Here is a tiny trained network, its code and every weight. The questions are about switching its units off for an input and a target symbol, where a switched-off unit gives its printed mean instead of its output.

import numpy as np


def w(rows, s, z=0):
    codes = np.array(rows[::2]) - 128.0
    scale = np.full(codes.shape[1], s)
    scale[-1] = z or s
    return codes * scale


def norm(h):
    return h / np.sqrt((h * h).mean(-1, keepdims=True) + 1e-5)


def softmax(a):
    e = np.exp(a - a.max(-1, keepdims=True))
    return e / e.sum(-1, keepdims=True)


def log_softmax(a):
    a = a - a.max(-1, keepdims=True)
    return a - np.log(np.exp(a).sum(-1, keepdims=True))


def net(x, mask):
    ids = ['ΘΛΞΦΨαβγεζημπσ'.index(c) for c in x.split()]
    T = len(ids)
    res = E[ids] + P[:T]
    u = 0
    for l in range(3):
        r = norm(res)
        for j in range(2):
            rows = slice(2 * j, 2 * j + 2)
            q, k, v = (r @ M[l][rows].T for M in (Q, K, V))
            z = softmax(np.where(np.tri(T) > 0, q @ k.T / 2**0.5, -1e9)) @ v
            o = O[l][rows]
            res = res + np.where(mask[u + j], z, o[:, -1]) @ o[:, :-1]
        u += 2
    return log_softmax(norm(res)[-1] @ U[:, :-1].T + U[:, -1])


Q, K, V, O = {}, {}, {}, {}
E = w([
[55,182,172,119,118,98,25,96],'Θ',
[53,137,179,126,63,138,164,228],'Λ',
[204,126,180,162,24,71,85,98],'Ξ',
[82,115,107,223,198,120,88,177],'Φ',
[149,159,142,42,170,130,45,223],'Ψ',
[131,119,236,106,198,111,120,99],'α',
[63,139,121,179,118,103,209,43],'β',
[182,200,100,169,195,117,124,44],'γ',
[123,237,163,49,101,103,176,118],'ε',
[85,77,138,80,127,12,139,139],'ζ',
[66,97,136,4,168,151,191,99],'η',
[160,59,108,59,151,105,76,62],'μ',
[58,171,26,80,163,73,137,140],'π',
[157,156,101,163,160,60,176,216],'σ',
],0.024)
P = w([
[162,84,85,92,89,209,138,157],'0',
[87,124,154,101,184,62,90,112],'1',
[89,135,164,106,192,65,97,120],'2',
[82,143,165,106,180,59,103,104],'3',
[85,140,171,106,191,52,101,106],'4',
[84,152,162,112,189,53,100,117],'5',
[82,141,165,116,202,44,112,101],'6',
[74,156,170,114,206,33,110,108],'7',
[64,156,176,117,208,31,104,112],'8',
[78,167,173,129,210,35,103,105],'9',
[66,162,181,105,216,23,102,105],'10',
[66,157,178,115,212,11,105,104],'11',
[58,163,177,123,216,6,100,102],'12',
],0.012)
Q[0] = w([
[117,120,128,120,163,82,139,142],'0.h1',
[152,126,64,134,100,203,144,118],'0.h1',
[187,111,49,159,79,254,125,148],'0.h2',
[136,157,102,129,124,151,135,112],'0.h2',
],0.017)
K[0] = w([
[155,94,72,131,70,179,129,150],'0.h1',
[141,151,213,143,201,46,160,141],'0.h1',
[90,198,174,153,207,8,139,96],'0.h2',
[125,130,138,143,137,52,126,136],'0.h2',
],0.014)
V[0] = w([
[136,113,93,178,180,115,139,137],'0.h1',
[109,123,148,122,125,9,149,113],'0.h1',
[184,144,127,162,113,79,43,96],'0.h2',
[148,58,188,152,84,145,142,136],'0.h2',
],0.013)
O[0] = w([
[46,143,162,95,185,172,182,44,66],'0.h1',
[140,221,76,142,135,71,111,60,105],'0.h1',
[142,134,86,179,235,21,255,46,1],'0.h2',
[67,69,96,98,10,53,130,152,109],'0.h2',
],0.0082,0.0051)
Q[1] = w([
[190,174,160,134,124,192,105,158],'1.h1',
[85,235,227,112,159,75,99,108],'1.h1',
[192,98,1,167,62,211,203,118],'1.h2',
[157,141,67,53,119,225,150,86],'1.h2',
],0.0096)
K[1] = w([
[121,95,44,129,113,36,137,114],'1.h1',
[140,56,57,133,112,200,140,152],'1.h1',
[118,103,243,191,226,1,170,150],'1.h2',
[113,159,120,204,224,101,136,163],'1.h2',
],0.0096)
V[1] = w([
[13,24,167,144,237,180,84,156],'1.h1',
[169,41,109,139,118,8,135,138],'1.h1',
[129,155,182,146,207,5,199,41],'1.h2',
[164,104,181,196,253,44,136,200],'1.h2',
],0.0065)
O[1] = w([
[64,36,126,124,199,240,114,152,207],'1.h1',
[211,16,79,148,50,51,150,107,144],'1.h1',
[108,81,104,2,56,168,71,165,2],'1.h2',
[158,120,132,96,89,162,12,202,29],'1.h2',
],0.0091,0.0042)
Q[2] = w([
[138,153,98,133,66,224,146,123],'2.h1',
[187,95,39,138,92,179,132,127],'2.h1',
[151,81,8,107,52,156,175,134],'2.h2',
[186,162,57,149,77,236,178,146],'2.h2',
],0.014)
K[2] = w([
[128,137,189,129,187,25,111,119],'2.h1',
[98,146,204,133,146,109,73,84],'2.h1',
[90,78,214,104,121,29,42,117],'2.h2',
[56,188,211,138,224,8,148,34],'2.h2',
],0.014)
V[2] = w([
[140,98,147,90,36,99,144,80],'2.h1',
[69,169,174,145,148,157,154,126],'2.h1',
[75,43,161,107,172,149,91,116],'2.h2',
[115,154,104,2,125,180,159,66],'2.h2',
],0.01)
O[2] = w([
[88,128,254,119,176,234,115,100,4],'2.h1',
[175,49,60,113,22,110,190,90,183],'2.h1',
[244,227,163,79,60,63,177,86,131],'2.h2',
[195,47,138,182,82,85,31,40,141],'2.h2',
],0.0089,0.0025)
U = w([
[167,135,144,70,156,140,74,206,90],'Θ',
[73,109,169,136,62,161,142,203,126],'Λ',
[103,62,137,110,115,40,139,140,42],'Ξ',
[119,92,129,80,129,194,165,126,254],'Φ',
[189,126,113,139,156,94,190,191,106],'Ψ',
[149,220,159,70,98,112,176,128,75],'α',
[82,110,122,169,103,131,181,59,117],'β',
[161,55,90,91,132,132,77,91,155],'γ',
[106,79,108,193,141,169,103,156,184],'ε',
[58,162,145,121,102,136,42,101,110],'ζ',
[168,111,143,142,53,138,112,122,248],'η',
[160,99,246,135,190,131,153,116,27],'μ',
[179,170,94,147,169,149,127,83,154],'π',
[91,141,17,92,97,118,114,140,126],'σ',
],0.013,0.007)

Each question gives the input, a string of symbols that net reads in full, and the target symbol t.
The units are the heads (2 rows each of Q, K, V and O). Each row of codes is followed by its name. A weight is (code - 128) times the scale printed after its matrix; where a second scale follows, it is the last column's (O and U).
mask holds one flag per head, layer by layer. A switched-off head (its flag False) gives its mean, the last column of its rows in O, instead of its output. The means were averaged over made-up inputs and are rounded, as every weight is.
A unit's drop is (log p(t) with every unit on - log p(t) with that unit switched off) / (log p(t) with every unit on - log p(t) with every unit switched off).
The circuit of an input: a set's keep is (log p(t) with only the set's units on - log p(t) with every unit switched off) / (log p(t) with every unit on - log p(t) with every unit switched off). Starting from all 6 units, units are removed one at a time, each time the one whose removal leaves the highest keep (on an exact tie, the one counted first), for as long as the keep stays at least 0.8.
circuit, biggest first: the units of the circuit, biggest drop first
unit that matters most: the unit with the biggest drop
heads that matter: for each layer, one digit per head in row order, 1 if its drop is at least 0.15 and else 0, layers parted by /
input π ε Ξ γ α Ψ π Φ α η μ η, target π: circuit, biggest first => [0.h2, 2.h1, 1.h2]
input ζ Θ ζ γ Θ ζ Λ μ, target ζ: circuit, biggest first => [2.h1, 0.h1, 1.h1, 2.h2]
input η γ μ η Θ γ, target η: heads that matter => 01 / 00 / 11
input ζ Φ η β α ε σ μ Θ Φ Ξ, target ζ: circuit, biggest first => [0.h1, 2.h2]
input Ψ Φ η Ψ ζ μ Ξ, target Ψ: circuit, biggest first => [1.h2, 2.h2, 2.h1]
input Φ ζ ε γ, target Φ: circuit, biggest first => [0.h1, 1.h1]
input Ξ μ π σ ζ Λ Φ Θ Ξ Θ Φ Ξ Θ, target Ξ: heads that matter => 01 / 10 / 00
input Θ α μ β σ Ξ Θ, target Θ: circuit, biggest first => [1.h2, 0.h2, 0.h1]
input η Θ σ η ζ σ π μ Ψ Ξ Λ π ζ, target η: unit that matters most => 2.h2
input η ζ ζ μ, target η: heads that matter => 01 / 01 / 01
input ζ μ ζ Θ Φ ζ π Λ ζ Ξ Φ γ, target ζ: heads that matter => 10 / 01 / 11
input β ζ Ξ Ψ β ζ α μ η η, target β: circuit, biggest first => [1.h2, 0.h2]
input Φ ζ γ γ ζ ζ ζ Λ π Φ Ξ π Λ, target Φ: circuit, biggest first => [0.h1, 1.h1]
input Ξ ε Ψ ζ σ μ γ η γ ε γ, target Ξ: heads that matter => 01 / 11 / 00
input Ξ Φ μ Λ ζ Θ σ α Φ Φ, target Ξ: circuit, biggest first => [0.h2]
input π α η η γ μ η Λ Φ η γ Θ, target π: circuit, biggest first => [0.h2, 1.h2]
input ζ ζ π Ξ ε α, target ζ: heads that matter => 10 / 00 / 11
input η γ ζ Ξ Ξ ζ α Λ Λ Ξ Ψ Θ μ, target η: circuit, biggest first => [0.h2, 2.h2]
input σ Ξ Ξ ζ Λ ζ Ξ, target σ: heads that matter => 10 / 01 / 11
input η ζ Φ μ α η Ξ Λ, target η: heads that matter => 00 / 01 / 11
input Φ ζ η π η ζ, target Φ: heads that matter => 10 / 10 / 00
input π Λ μ σ Ξ μ μ Ψ σ Φ Θ σ Φ, target π: unit that matters most => 0.h2
